[[113 128 117 116 140]
 [130 109 145 130 102]] ans = 145

[[117 130 134 129]
 [126 143 131 134]
 [115 106 113 136]] ans = 131

[[112 126 151 120]
 [119 129 135 126]] ans = 135

[[140 132 149 102 108]
 [143 124 129 114 134]
 [126 125 115 132 143]] ans = 129

[[149 124 121 154]
 [123 119 107 124]] ans = 107

[[128 128 132 128]
 [136 121 130 104]
 [132 123 131 103]] ans = 130

[[155 117 107 125 117 121]
 [103 142 147 131 143 127]] ans = 147

[[142 144 137 122 107]
 [102 123 137 133 113]
 [141 105 137 127 138]] ans = 137
---
[[138 133 133 118 129 135 131 143 128 131 126 113]
 [128 127 127 129 128 128 129 128 128 128 128 129]
 [110 118 118 148 127 115 124 102 127 123 133 155]
 [141 135 136 115 128 137 130 146 128 131 125 110]
 [126 126 126 132 127 127 126 124 127 127 129 133]] → 110

[[123 134 129 127 126 123]
 [133 110 129 136 133 135]
 [138 130 122 129 118 137]
 [123 121 133 129 149 146]
 [137 117 127 147 112 139]
 [139 120 127 134 137 129]
 [130 125 134 124 130 145]] → 129

[[124 130 128 126 143 131 124 128 120]
 [114 138 120 127 152 158 122 137 104]
 [118 143 122 126 147 138 118 125 114]
 [127 128 128 128 128 127 130 128 124]
 [119 145 131 129 152 139 119 131 121]
 [125 128 127 128 139 130 125 127 117]
 [119 145 130 128 151 139 120 129 119]
 [120 142 132 128 150 138 120 131 122]
 [125 135 134 125 148 131 122 136 125]
 [116 139 121 127 152 154 123 133 107]
 [116 140 120 127 152 150 123 132 109]] → 107

[[111 129 139 132 151 128 133 124 105 129 128 136 128 111 118]
 [145 126 119 123 107 127 124 132 150 127 128 121 127 141 138]
 [130 128 126 129 126 128 128 129 132 127 128 127 128 131 129]
 [147 126 117 122 102 127 123 134 155 127 128 120 127 147 140]
 [128 128 129 128 130 127 128 128 127 128 128 129 127 124 128]
 [122 128 132 128 137 128 129 127 120 128 128 131 128 123 125]
 [134 127 126 126 121 127 126 130 136 127 128 126 127 131 132]
 [131 127 127 127 125 127 128 129 132 128 128 127 127 131 130]
 [135 128 123 127 119 127 127 130 138 127 128 125 127 135 133]
 [124 128 130 131 135 128 130 127 122 128 128 130 128 124 126]
 [121 128 133 129 139 128 130 126 118 128 128 131 128 121 124]
 [110 129 141 131 154 128 133 124 102 129 128 137 128 109 117]] → 124

[[134 123 125 135 118 131 129 131 136 122 131 129 130 129 128]
 [135 111 125 140 132 126 127 123 147 122 130 128 134 143 138]
 [136 130 131 129 128 126 138 133 136 127 139 124 107 126 126]
 [131 124 125 124 127 146 131 141 132 125 129 126 123 134 127]
 [122 138 137 149 105 127 140 132 147 134 123 129 114 125 124]
 [129 136 139 132 112 131 131 137 147 128 134 127 112 127 129]
 [128 140 141 131 115 130 139 136 140 129 133 123 107 126 128]] → 129
---
[ 99 122 128 107 112]
112
[116 107 105 142 106]
107
[121 120 133 148 104]
121
[141 127 108 157 132]
132
[136 139 124 152 100]
136
[125 151 140 102 122]
125
[104 156 152 149 123]
149
---
[111 123 105 139]	105
[128 131 151 141 120 118]	151
[149 152  99 152]	99
[114 134 152 132 110 128]	152
[133 115 101 108 121 135 124]	101
[120 119 155 138 134]	155
[117 143 106 127 117]	106
[124 110 116 109 152 141 126]	116
---
[[145 132 134 122]
 [125 107 121 122]
 [124 115 127 123]] -> 124

[[125 124 129 131 118]
 [120 126 134 136 104]
 [125 126 129 131 118]] -> 125

[[137 134 139 131]
 [127 149 136 125]
 [128 128 126 126]] -> 128

[[126 130 141 120 127 153 116]
 [141 123 109 112 126 100 154]
 [136 135 108 121 113 124 138]] -> 136

[[147 102 153 132 131 136]
 [139 100 120 107 146 116]
 [146 117 109 150 149 133]] -> 146

[[145 115 122 132 105]
 [138 139 122 117 108]
 [147 118 121 130 102]] -> 147

[[131 133 149 123 123]
 [121 136 122 125 130]
 [130 149 136 137 134]] -> 130
---
[[137 144 118 125 116 132 121 126 124]
 [134 134 128 116 111 141 117 148 107]
 [122 133 127 125 120 130 133 128 120]
 [124 134 126 128 115 133 131 127 113]
 [121 110 137 128 139 115 135 129 134]
 [130 135 123 131 114 133 128 124 116]]: 121

[[136 138 130 132 133 121 118 131 143 108 140]
 [143 135 133 137 112 121 103 147 140 132 142]
 [129 121 121 105 108 119 130 112 136 125 115]
 [139 125 136 107 101 122 125 124 127 142 118]
 [130 136 134 112 139 130 108 144 113 131 157]]: 143

[[125 130 127 116 129 134 116]
 [132 124 129 135 131 129 137]
 [110 123 117 114 122 117 128]
 [137 121 133 131 119 138 132]
 [130 137 115 133 150 116 135]
 [125 133 115 131 133 117 137]
 [131 123 147 125 126 145 115]
 [109 133 129 118 133 132 123]
 [148 120 127 138 115 126 140]]: 129

[[115 134 130 129 141 124 136 140]
 [135 115 123 129 128 153 114 154]
 [134 111 124 146 139 131 145 118]
 [127 115 147 130 115 125 126 127]
 [122 117 146 136 111 126 129 133]
 [131 135 129 145 132 114 112 127]
 [105 137 128 144 130 125 145 154]]: 124

[[125 124 137 139 126 127 132 128 123 126 125 126 127 129]
 [141 123 129 133 125 129 126 124 124 121 124 125 123 126]
 [137 123 129 118 126 129 132 128 124 122 121 125 116 126]
 [125 120 138 149 126 128 132 125 123 122 125 125 144 124]
 [128 115 129 139 126 129 132 128 124 120 125 125 134 122]]: 126

[[129 136 130 121 122 110 115 133 126 117]
 [130 116 130 126 134 135 120 141 126 130]
 [122 139 125 129 127 108 137 142 132 115]
 [131 125 131 127 134 133 126 130 129 124]
 [128 135 129 139 127 135 138 120 126 136]
 [132 121 129 126 126 116 129 117 128 124]
 [132 139 132 113 128 120 119 111 126 133]
 [127 137 128 134 125 141 125 128 124 133]
 [127 135 126 129 120 133 127 130 131 154]]: 133
---
[[108 117 138 116 106 114 136 112]
 [112 118 137 117 110 117 135 116]
 [144 112 145 119 155 112 119 125]
 [102 143 108 128 106 155 140 147]
 [137 134 121 137 133 132 121 128]
 [127 127 129 127 127 127 129 128]] out 128

[[133 125 108 120 114 131]
 [134 130 106 128 122 137]
 [132 125 108 136 140 119]
 [133 125 108 120 114 131]
 [132 128 106 139 135 129]
 [132 125 108 136 140 119]
 [134 130 106 128 122 137]
 [133 125 108 120 114 131]
 [132 125 108 137 139 119]
 [130 114 111 126 130 111]
 [132 125 108 137 140 119]] out 119

[[127 128 145 124 142 124 115 117 109 150 134]
 [129 128 144 131 121 125 136 135 111 148 125]
 [127 128 129 125 137 128 119 121 126 129 132]
 [127 128 145 125 137 124 120 121 110 150 132]
 [128 128 132 129 126 127 131 131 123 133 127]
 [128 128 135 129 126 126 131 130 120 137 127]
 [128 128 147 128 130 124 126 127 108 153 129]
 [129 128 146 133 115 124 142 140 109 151 122]
 [129 128 130 131 119 127 137 136 126 131 124]
 [127 128 114 124 142 130 115 117 140 110 134]
 [127 128 143 122 148 125 109 112 111 147 137]] out 137

[[126 124 125 126 100 131 126 127 120 123 134 131 106 126 122]
 [129 129 131 131 136 117 131 129 113 131 127 135 129 130 134]
 [129 129 128 126 116 136 127 127 109 128 120 141 113 127 126]
 [127 127 125 127 131 133 126 128 113 122 120 125 126 127 123]
 [126 124 124 123 128 105 123 125 114 120 121 123 148 124 117]
 [125 123 124 127 115 131 125 127 132 121 125 131 139 126 122]] out 122

[[128 128 128 150 150 151 151 151 151 151 151]
 [128 128 128 128 128 136 151 151 151 151 151]
 [128 128 128 128 128 128 128 128 128 151 151]
 [128 128 128 128 128 128 128 128 128 131 151]
 [128 128 128 128 128 151 151 151 151 151 151]
 [128 128 128 145 151 151 151 151 151 151 150]
 [128 128 128 128 128 128 128 151 151 151 151]
 [128 128 128 151 151 151 151 151 151 151 151]
 [128 128 128 128 127 128 128 128 128 128 149]
 [128 128 132 151 151 151 151 151 151 151 151]
 [128 128 134 151 151 151 151 150 151 151 151]] out 151
---
[[103 135 119 154 123 125]
 [135 130 146 123 131 156]] Answer: 154

[ 98  99 132 113 120 134 105] Answer: 113

[101 131 137 133 136] Answer: 133

[[124 141 146 125 122 132]
 [115 129 145 102 142 128]] Answer: 125

[121 129 129 128 156] Answer: 128

[[123 146 132 129]
 [145 152 131 145]] Answer: 129
---
[115, 133, 130, 116, 118, 134, 106] -> 115

[[133, 135, 141, 134, 140, 129],
 [133, 127, 124, 121, 134, 142],
 [126, 142, 106, 121, 125, 126]] -> 133

[156, 116, 115, 104, 114, 133] -> 156

[[132, 120, 126, 116, 126],
 [153, 114, 140, 135, 153]] -> 132

[156, 130, 114, 126] -> 156

[[127, 104, 130, 124],
 [124, 135, 140, 122],
 [128, 124, 141, 122]] -> 127

[[120, 104, 101, 103, 118],
 [119, 132, 136, 133, 107],
 [133, 139, 132, 147, 111]] -> 120

[[132, 149, 125, 141],
 [146, 136, 118, 141],
 [120, 122, 117, 126]] -> 132
